Below is a small trained network, with its code and all its weights. Each question gives an input and a target symbol and asks what happens when units are switched off, that is, made to give their printed mean instead of their output.

import numpy as np


def w(rows, s, z=0):
    codes = np.array(rows[::2]) - 128.0
    scale = np.full(codes.shape[1], s)
    scale[-1] = z or s
    return codes * scale


def f(y):
    return np.maximum(y, 0)


def softmax(a):
    e = np.exp(a - a.max(-1, keepdims=True))
    return e / e.sum(-1, keepdims=True)


def log_softmax(a):
    a = a - a.max(-1, keepdims=True)
    return a - np.log(np.exp(a).sum(-1, keepdims=True))


def net(x, mask):
    ids = ['αγδεηθλμξπστφψω'.index(c) for c in x.split()]
    T = len(ids)
    res = E[ids] + P[:T]
    u = 0
    for l in range(3):
        q, k, v = (res @ M[l].T for M in (Q, K, V))
        z = softmax(np.where(np.tri(T) > 0, q @ k.T / 2**0.5, -1e9)) @ v
        res = res + np.where(mask[u], z, O[l][:, -1]) @ O[l][:, :-1]
        u += 1
        y = f(res @ A[l][:, :-1].T + A[l][:, -1])
        res = res + np.where(mask[u : u + 4], y, B[l][:, -1]) @ B[l][:, :-1]
        u += 4
    return log_softmax(res[-1] @ U[:, :-1].T + U[:, -1])


Q, K, V, O, A, B = {}, {}, {}, {}, {}, {}
E = w([
[201,114,206,156,82,106,125,95,139,187,103],'α',
[193,133,83,135,136,148,128,146,130,129,186],'γ',
[182,123,105,165,169,184,125,114,82,53,190],'δ',
[214,116,154,184,103,144,143,174,85,185,126],'ε',
[191,156,169,181,147,150,83,112,100,173,195],'η',
[183,76,154,159,115,137,172,112,107,111,63],'θ',
[164,105,120,150,167,134,140,24,167,72,141],'λ',
[152,73,201,126,89,171,115,222,14,147,65],'μ',
[122,152,195,91,94,116,86,91,52,107,162],'ξ',
[100,71,111,41,126,149,142,47,122,24,105],'π',
[124,105,82,2,41,148,153,203,91,85,114],'σ',
[128,135,86,63,133,96,150,63,220,100,167],'τ',
[148,160,86,112,101,105,114,103,213,193,183],'φ',
[106,89,151,212,188,177,118,80,139,165,92],'ψ',
[113,87,89,116,85,120,152,150,185,174,84],'ω',
],0.0088)
P = w([
[244,176,142,134,171,173,167,129,159,108,130],'0',
[182,89,157,142,127,50,114,121,113,91,167],'1',
[182,65,165,121,72,187,119,80,115,128,183],'2',
[149,135,177,66,175,150,138,113,124,155,100],'3',
[144,98,112,169,80,95,88,128,129,96,131],'4',
[142,81,137,130,47,199,132,80,121,144,150],'5',
[107,138,157,59,178,155,133,119,129,176,91],'6',
[107,113,74,170,85,98,82,125,122,117,115],'7',
[105,98,102,128,47,206,128,77,109,168,133],'8',
[62,132,138,56,180,157,129,122,145,199,82],'9',
[67,128,46,173,85,98,84,127,111,139,102],'10',
[68,116,69,121,60,209,128,70,95,198,121],'11',
],0.011)
Q[0] = w([
[79,239,177,89,248,87,161,251,145,85,71],'L0H1',
[168,135,189,48,207,148,165,110,147,180,121],'L0H1',
],0.011)
K[0] = w([
[251,102,162,136,122,115,136,125,124,116,154],'L0H1',
[222,194,127,138,163,144,151,138,161,102,127],'L0H1',
],0.016)
V[0] = w([
[163,160,34,159,217,181,172,206,105,64,186],'L0H1',
[103,3,62,165,169,181,182,160,160,149,62],'L0H1',
],0.0072)
O[0] = w([
[91,192,183,91,200,166,195,218,131,104,176,61],'L0H1',
[97,2,163,174,106,121,189,156,160,138,201,3],'L0H1',
],0.0067,0.0022)
A[0] = w([
[81,45,142,196,124,10,117,202,91,34,169,251],'L0N1',
[138,17,166,90,25,246,153,12,112,194,219,120],'L0N2',
[129,46,160,214,107,21,170,185,153,143,255,94],'L0N3',
[102,30,140,241,157,4,174,206,191,112,240,150],'L0N4',
],0.0038,0.002)
B[0] = w([
[140,133,108,98,88,124,3,125,97,110,93,163],'L0N1',
[122,88,120,129,45,253,131,117,84,130,213,253],'L0N2',
[168,124,124,70,137,224,79,100,152,111,85,147],'L0N3',
[142,135,110,76,154,236,62,111,162,147,86,148],'L0N4',
],0.0057,0.005)
Q[1] = w([
[135,114,71,217,87,55,64,131,133,109,87],'L1H1',
[141,52,66,195,10,219,108,66,84,143,174],'L1H1',
],0.013)
K[1] = w([
[59,95,161,90,111,125,87,124,42,116,112],'L1H1',
[7,130,86,125,126,126,121,127,135,176,108],'L1H1',
],0.013)
V[1] = w([
[136,183,129,199,171,122,55,120,159,239,230],'L1H1',
[157,141,167,145,77,141,99,254,46,205,96],'L1H1',
],0.0072)
O[1] = w([
[127,216,179,147,77,145,14,214,183,128,148,185],'L1H1',
[154,116,53,139,214,147,59,255,86,165,188,254],'L1H1',
],0.0096,0.00052)
A[1] = w([
[123,119,123,64,112,145,227,149,111,118,121,237],'L1N1',
[143,96,85,132,154,58,101,102,102,86,112,194],'L1N2',
[122,74,117,103,190,119,189,142,95,181,199,251],'L1N3',
[128,152,129,199,96,3,101,127,122,100,166,197],'L1N4',
],0.0075,0.0023)
B[1] = w([
[100,189,140,86,144,82,209,20,132,170,229,254],'L1N1',
[158,50,120,169,32,110,20,255,161,134,127,239],'L1N2',
[138,15,124,89,246,147,216,172,101,161,200,254],'L1N3',
[111,114,111,216,125,17,156,68,105,67,181,208],'L1N4',
],0.0052,0.0034)
Q[2] = w([
[135,104,169,77,104,228,132,109,152,150,172],'L2H1',
[99,249,237,22,248,108,179,171,161,136,80],'L2H1',
],0.011)
K[2] = w([
[90,147,82,154,138,125,153,137,184,168,111],'L2H1',
[249,136,146,136,135,127,151,127,159,96,145],'L2H1',
],0.012)
V[2] = w([
[136,103,215,255,192,174,122,104,77,130,68],'L2H1',
[91,144,129,95,129,129,116,124,34,5,166],'L2H1',
],0.008)
O[2] = w([
[115,190,147,180,151,116,100,100,130,255,177,5],'L2H1',
[101,186,80,152,123,147,189,134,48,105,105,180],'L2H1',
],0.011,0.0029)
A[2] = w([
[23,184,209,169,117,211,162,133,158,150,186,120],'L2N1',
[161,167,124,165,156,162,44,194,174,182,208,147],'L2N2',
[107,138,95,141,157,108,254,98,56,180,169,2],'L2N3',
[132,164,88,171,119,61,112,156,73,83,79,241],'L2N4',
],0.007,0.0027)
B[2] = w([
[222,192,18,164,45,71,211,216,175,67,156,211],'L2N1',
[30,71,132,119,100,56,109,116,1,121,52,244],'L2N2',
[65,210,192,246,170,198,1,132,181,70,130,236],'L2N3',
[164,93,136,171,96,134,163,103,160,200,207,253],'L2N4',
],0.0067,0.0062)
U = w([
[56,103,195,122,150,70,52,12,130,202,63,133],'α',
[180,106,58,77,138,123,203,219,116,84,119,97],'γ',
[137,165,110,162,116,150,132,199,168,80,141,39],'δ',
[95,85,123,96,158,101,140,183,64,148,126,56],'ε',
[86,146,131,118,106,111,121,176,86,88,78,31],'η',
[129,140,181,175,170,156,92,122,192,174,191,102],'θ',
[157,166,140,152,117,92,145,94,212,92,131,109],'λ',
[106,108,166,146,166,145,91,158,112,143,152,62],'μ',
[183,215,51,68,169,254,124,71,49,227,50,254],'ξ',
[62,133,177,175,132,135,147,59,128,107,98,80],'π',
[98,107,109,136,172,162,125,152,100,52,122,81],'σ',
[106,104,131,100,97,78,240,47,109,101,18,134],'τ',
[178,127,151,91,76,187,25,203,218,53,47,185],'φ',
[165,133,96,203,75,47,174,152,133,168,209,159],'ψ',
[163,44,180,49,178,149,190,94,136,212,202,198],'ω',
],0.0064,0.0038)

Each question gives the input, a string of symbols that net reads in full, and the target symbol t.
The units are the heads (2 rows each of Q, K, V and O) and the neurons (one row each of A and B). Each row of codes is followed by its name. A weight is (code - 128) times the scale printed after its matrix; where a second scale follows, it is the last column's (O, A, B and U).
mask holds one flag per unit, layer by layer, with each layer's heads first. A switched-off unit (its flag False) gives its mean, the last column of its rows in O or B, instead of its output. The means were averaged over made-up inputs and are rounded, as every weight is.
A unit's drop is (log p(t) with every unit on - log p(t) with that unit switched off) / (log p(t) with every unit on - log p(t) with every unit switched off).
The circuit of an input: a set's keep is (log p(t) with only the set's units on - log p(t) with every unit switched off) / (log p(t) with every unit on - log p(t) with every unit switched off). Starting from the 12 units with the biggest drops (on a tie, the unit counted first), units are removed one at a time, each time the one whose removal leaves the highest keep (on an exact tie, the one counted first), for as long as the keep stays at least 0.8.
circuit, biggest first: the units of the circuit, biggest drop first
most important unit: the unit with the biggest drop
top k neurons: the k neurons with the biggest drops, biggest first
k most important neurons of layer l: the k neurons of layer l with the biggest drops, biggest first
input ψ φ ξ ω ξ φ ξ ξ ξ ε, target ψ: top neuron -> L2N1
input ξ ξ ξ ε ξ φ γ ξ, target ψ: 2 most important neurons of layer 1 -> L1N4, L1N2
input φ ψ π ψ, target φ: circuit, biggest first -> L1H1, L2H1
input α φ ξ φ ψ θ, target ψ: circuit, biggest first -> L2H1, L2N1, L0N2, L0H1
input ξ ξ φ φ, target ξ: circuit, biggest first -> L0H1, L2H1, L1N2
input φ θ π φ ω φ θ, target φ: circuit, biggest first -> L1H1, L2H1
input θ σ ξ ξ, target θ: top 2 neurons -> L2N3, L1N3
input ξ α ξ ψ ξ φ ξ φ ξ ψ, target ξ: circuit, biggest first -> L0H1, L2H1
input ξ φ α φ φ ξ ψ, target ξ: circuit, biggest first -> L0H1, L2H1, L1N2
input ψ θ ψ ω φ ψ θ τ α, target τ: circuit, biggest first -> L1H1, L2N3
input φ ξ φ τ φ ψ, target ψ: circuit, biggest first -> L2N1, L2H1, L0H1, L0N2
input θ ξ ξ ψ ω ξ ψ, target θ: top 2 neurons -> L2N3, L1N3
input φ θ θ φ ξ ξ ξ φ ξ ξ γ π, target π: circuit, biggest first -> L2N3, L1H1, L0H1, L1N1
input ξ γ ξ ξ θ φ φ, target ξ: circuit, biggest first -> L0H1, L2H1
input ξ λ α π ψ γ ε, target ξ: circuit, biggest first -> L0H1, L2H1
input α ψ θ ξ φ ξ ξ ξ ψ ξ σ, target γ: top 3 neurons -> L1N2, L0N1, L2N3
input σ ψ τ ω ε ω θ, target σ: most important unit -> L2N3
input ξ η ψ ξ ξ ξ ξ ξ ξ σ ψ, target α: top 4 neurons -> L0N1, L0N4, L2N2, L2N1
input φ ξ ω θ ε, target φ: top 2 neurons -> L0N3, L0N4
input ε ξ ξ ξ, target ε: most important unit -> L1H1
input λ σ π ξ ξ φ ψ μ, target ε: top 2 neurons -> L2N2, L0N1
input φ ξ σ ξ φ ξ ξ ξ π ξ δ, target ψ: top 3 neurons -> L2N4, L1N2, L1N4
input π ψ λ ψ τ ξ, target ψ: top 2 neurons -> L2N1, L0N2
input ω ω φ ξ φ ξ σ α λ, target σ: 2 most important neurons of layer 1 -> L1N3, L1N1
input μ ω ψ ξ ξ γ ξ, target μ: top 3 neurons -> L2N3, L1N3, L2N2
input η ψ ξ ξ α, target ψ: top 2 neurons -> L2N4, L1N4
input ω ξ φ σ φ ψ ξ ξ φ θ, target ω: most important unit -> L2H1
